Look-ups in named tables: a row name and a column name give one cell, copied from the table.

Table sil
|  | kuze | tem | tum | bap |
|---|---|---|---|---|
| gumib | 228 | 149 | 191 | 128 |
| pidu | 112 | 157 | 135 | 170 |
| siboge | 137 | 154 | 237 | 201 |
| nogufub | 161 | 150 | 122 | 119 |
| rubuk | 56 | 113 | 129 | 131 |

What is the tum of rubuk in sil?
129
What is the tem of rubuk in sil?
113
What is the kuze of pidu in sil?
112
What is the kuze of nogufub in sil?
161
What is the bap of rubuk in sil?
131
What is the bap of pidu in sil?
170
What is the tum of siboge in sil?
237
What is the tum of gumib in sil?
191
Row with the largest tum: siboge

falun.csv
,rup,tar,laninaz,seb,lal,riloni
pif,67.892,63.642,68.134,76.221,25.757,45.550
patamu,85.912,57.111,58.973,60.107,31.459,37.643
topelu,77.407,29.723,45.862,61.989,32.164,57.774
dage,36.135,15.258,38.791,50.482,58.841,53.587
dotebak,32.755,47.192,18.388,20.609,16.242,54.999
giba,71.617,69.047,84.984,16.705,62.130,10.432
zemen,31.359,66.818,69.134,45.623,81.273,69.812
nul,70.868,43.878,36.088,77.710,77.108,59.372
niv,44.622,41.892,49.890,80.974,72.928,65.329

What is the lal of giba in falun?
62.130
What is the rup of dage in falun?
36.135
What is the laninaz of niv in falun?
49.890
What is the riloni of giba in falun?
10.432
What is the tar of topelu in falun?
29.723
What is the rup of zemen in falun?
31.359
What is the tar of pif in falun?
63.642
What is the rup of niv in falun?
44.622
What is the tar of niv in falun?
41.892
What is the riloni of pif in falun?
45.550
What is the seb of topelu in falun?
61.989
What is the lal of zemen in falun?
81.273
What is the lal of pif in falun?
25.757
What is the lal of patamu in falun?
31.459
Which row has the largest rup? patamu

bazoki:
,vumuve,zoguvi,fulof,baro,goleva,mevemu,nok,zegev,bovaz,fatan
negi,0.5,-0.3,-0.2,0.3,-0.3,0.5,0.1,0.0,-0.5,0.1
mupirek,-0.6,0.4,0.3,-0.5,-0.1,0.2,0.1,0.4,0.1,0.3
dof,0.0,0.0,0.0,0.0,0.0,0.0,0.0,0.0,0.0,0.0
rafovip,0.4,-0.2,0.0,-0.1,0.1,-0.2,0.1,0.3,0.0,0.0
div,0.6,0.3,-0.1,0.1,0.2,-0.6,0.0,0.1,0.3,0.2
guz,-0.6,0.6,0.5,-0.5,-0.4,0.3,0.0,0.6,0.2,0.6
sepezu,0.0,0.0,0.1,0.0,0.0,0.0,0.0,0.0,0.0,0.0
falalub,-0.2,-0.1,-0.1,0.1,0.1,0.0,0.0,0.0,0.0,0.0
similo,0.5,0.4,0.0,0.0,0.1,-0.5,0.0,0.0,0.2,0.2
zag,0.4,0.1,0.0,-0.1,0.2,0.0,0.0,0.0,0.2,0.1
zugu,-0.1,-0.2,-0.1,0.3,-0.1,0.6,-0.3,-0.2,-0.2,0.0

sepezu, mevemu -> 0.0
similo, fatan -> 0.2
sepezu, fatan -> 0.0
sepezu, goleva -> 0.0
rafovip, zoguvi -> -0.2
guz, vumuve -> -0.6
falalub, mevemu -> 0.0
negi, vumuve -> 0.5
negi, fatan -> 0.1
rafovip, bovaz -> 0.0
div, baro -> 0.1
sepezu, baro -> 0.0
zag, bovaz -> 0.2
similo, baro -> 0.0
zag, zoguvi -> 0.1
similo, bovaz -> 0.2

Table gik
         bogovul  nelo  kig  lubiv  votalu
lobizu       0.4   0.6  0.1    0.3     0.1
bod          0.6   0.3  0.4    0.7     0.5
lozutog      0.6   0.3  0.7    0.5     0.7
lek          0.5   0.1  0.2    0.6     0.6
natiseg      0.5   0.2  0.3    0.7     0.6
zifarab      0.6   0.2  0.4    0.7     0.6
tufe         0.5   0.6  0.7    0.3     0.6
saboka       0.6   0.5  0.6    0.2     0.2
vasozo       0.6   0.4  0.8    0.5     0.7
muf          0.6   0.2  0.3    0.8     0.5

nelo of natiseg is 0.2
lubiv of lozutog is 0.5
votalu of muf is 0.5
bogovul of tufe is 0.5
bogovul of lozutog is 0.6
nelo of lobizu is 0.6
bogovul of bod is 0.6
lubiv of natiseg is 0.7
votalu of vasozo is 0.7
nelo of zifarab is 0.2
nelo of saboka is 0.5
Row with the largest kig: vasozo

zibu:
	tig	kevizol	pirared	gufalo	vesesi	num	raruf	vof
vonaga	4.7	5.7	7.2	5.6	6.1	5.4	5.8	6.1
vubim	6.4	7.1	6.8	6.7	7.2	6.8	7.4	4.2
sunu	5.9	6.1	2.7	7.5	5.7	7.1	6.7	6.2
fegigo	5.0	5.6	6.8	7.5	5.8	7.4	6.1	4.4
daf	6.8	7.2	3.3	4.4	5.1	7.2	6.1	8.8
fanis	5.8	6.2	9.6	6.3	6.9	6.6	6.8	8.3
popid	5.7	5.3	5.5	5.0	5.5	6.3	6.4	9.3
mol	7.8	6.9	3.6	6.0	6.9	6.1	7.3	2.2
dop	6.1	6.9	7.5	6.8	5.7	6.8	5.5	5.9
zub	6.1	5.4	7.8	7.1	5.3	7.1	6.0	2.0
kivod	6.9	6.7	7.7	4.5	6.8	6.3	7.6	5.6
nuz	7.6	5.6	5.5	8.7	7.0	6.0	6.7	7.7
lutalu	6.0	6.8	4.7	5.3	5.4	5.2	6.3	9.6

What is the pirared of fegigo in zibu?
6.8
What is the gufalo of popid in zibu?
5.0
What is the num of daf in zibu?
7.2
What is the num of sunu in zibu?
7.1
What is the kevizol of popid in zibu?
5.3
What is the vesesi of kivod in zibu?
6.8
What is the vesesi of daf in zibu?
5.1
What is the raruf of fanis in zibu?
6.8

zov =
cols = dizam, vidomez, fugef, vorivep, nimugu, zegiz, tav, tis, vatara
kap: [0.165, 0.240, -0.066, 0.498, 0.055, 0.484, -0.462, -0.081, -0.030]
tekobo: [0.280, -0.031, 0.288, 0.019, 0.102, 0.221, 0.156, 0.067, 0.297]
peluvi: [0.241, -0.245, 0.752, -0.489, 0.029, 0.019, 0.838, 0.386, 0.429]
mito: [0.451, -0.454, 0.905, -0.642, 0.009, 0.020, 0.939, 0.332, 0.574]

vatara of peluvi: 0.429
fugef of mito: 0.905
dizam of mito: 0.451
tis of kap: -0.081
vidomez of kap: 0.240
tav of kap: -0.462
vidomez of tekobo: -0.031
tis of peluvi: 0.386
tav of mito: 0.939
fugef of tekobo: 0.288
vorivep of tekobo: 0.019

Table rimus
        milosif  taz  kurel  kurado  vod  totulap  dife  mipu
mozu        186  178    123     120  169      161   204   137
rudize      159  228     61     112  178      220   236   156
murimu      174  137    171     144  128      144   163   129
sek         163  137    170     141  144      143   159   128
nev         115  183    115     146  149      165   142   184
motava      157  158    138     163  131      128   124   191
gogu        193  169    128     132  146      159   197   143
rorin       194  152    152     129  144      157   198   120
lil         150  156    144     155  146      131   130   176
ran         152  155    145     155  144      132   132   173
bel         163  211     83     109  203      183   216   152
pok         157  136    169     147  156      138   147   134
migapu      158  149    152     157  142      136   139   163
kovuf       160  223     67     109  189      207   230   155

What is the totulap of migapu in rimus? 136
What is the kurado of mozu in rimus? 120
What is the dife of nev in rimus? 142
What is the milosif of rudize in rimus? 159
What is the mipu of ran in rimus? 173
What is the mipu of motava in rimus? 191
What is the kurel of gogu in rimus? 128
What is the taz of murimu in rimus? 137
What is the milosif of mozu in rimus? 186
What is the taz of sek in rimus? 137
Row with the largest kurel: murimu

Table zubinav
|  | fam | pamod | kesala | tem | pulo |
|---|---|---|---|---|---|
| femoga | 619 | 554 | 395 | 390 | 461 |
| zel | 534 | 428 | 345 | 512 | 285 |
| zofota | 115 | 117 | 676 | 569 | 216 |
| ked | 476 | 459 | 472 | 343 | 423 |
| rozap | 201 | 445 | 325 | 470 | 522 |
| kovupe | 379 | 400 | 402 | 434 | 435 |
| kat | 797 | 257 | 511 | 208 | 560 |
| gil | 277 | 617 | 368 | 444 | 429 |
| dat | 475 | 542 | 189 | 552 | 682 |
| sozipi | 426 | 425 | 431 | 421 | 402 |
| fadeda | 22 | 401 | 509 | 618 | 211 |
| dol | 385 | 461 | 342 | 557 | 324 |
| kir | 22 | 592 | 416 | 418 | 586 |

kir, pamod => 592
kovupe, pulo => 435
sozipi, kesala => 431
femoga, pamod => 554
fadeda, pamod => 401
zel, fam => 534

nov:
        revefab  radavo  tofavur  roz
sus         151      41       94  103
nufe        175      90      207  116
mipile      135      19      161   63

roz of sus is 103
tofavur of nufe is 207
radavo of mipile is 19
revefab of mipile is 135
radavo of sus is 41
radavo of nufe is 90

kotirib:
cols = molo, tapagun, lutisar, silabi, lunanaf, piz, mal, tati
votuv: [-21235, 34152, -42497, -48615, -2994, -60913, -44706, -43247]
fafa: [4068, 24054, -52827, -56971, -55407, -33434, -44236, -15311]
suzof: [-8615, 15974, -50453, -46040, -31369, -41801, -51021, -15325]
zoke: [-43895, -22502, -52938, -20956, 75438, -60840, -62376, -41114]
fadukoz: [-877, 16934, -52141, -51834, -46728, -33843, -49208, -11136]
nep: [-1932, 34095, -47790, -54902, -43780, -47736, -41466, -24786]
tobebaf: [-18298, -17016, -56469, -35157, -32050, -18048, -60370, 9602]
rin: [-18439, 2995, -52060, -35718, -10098, -45051, -56198, -14749]
nusosog: [-24670, -10935, -54160, -27168, -2786, -40904, -60048, -9111]
fezof: [-33878, -40752, -61655, -24826, -35544, 6300, -64041, 26216]
rivis: [-35227, -27773, -56257, -12868, 16893, -42031, -63353, -8989]

mal of tobebaf = -60370
piz of rivis = -42031
silabi of nusosog = -27168
lutisar of zoke = -52938
mal of fezof = -64041
piz of fadukoz = -33843
piz of nusosog = -40904
Row with the largest lunanaf: zoke

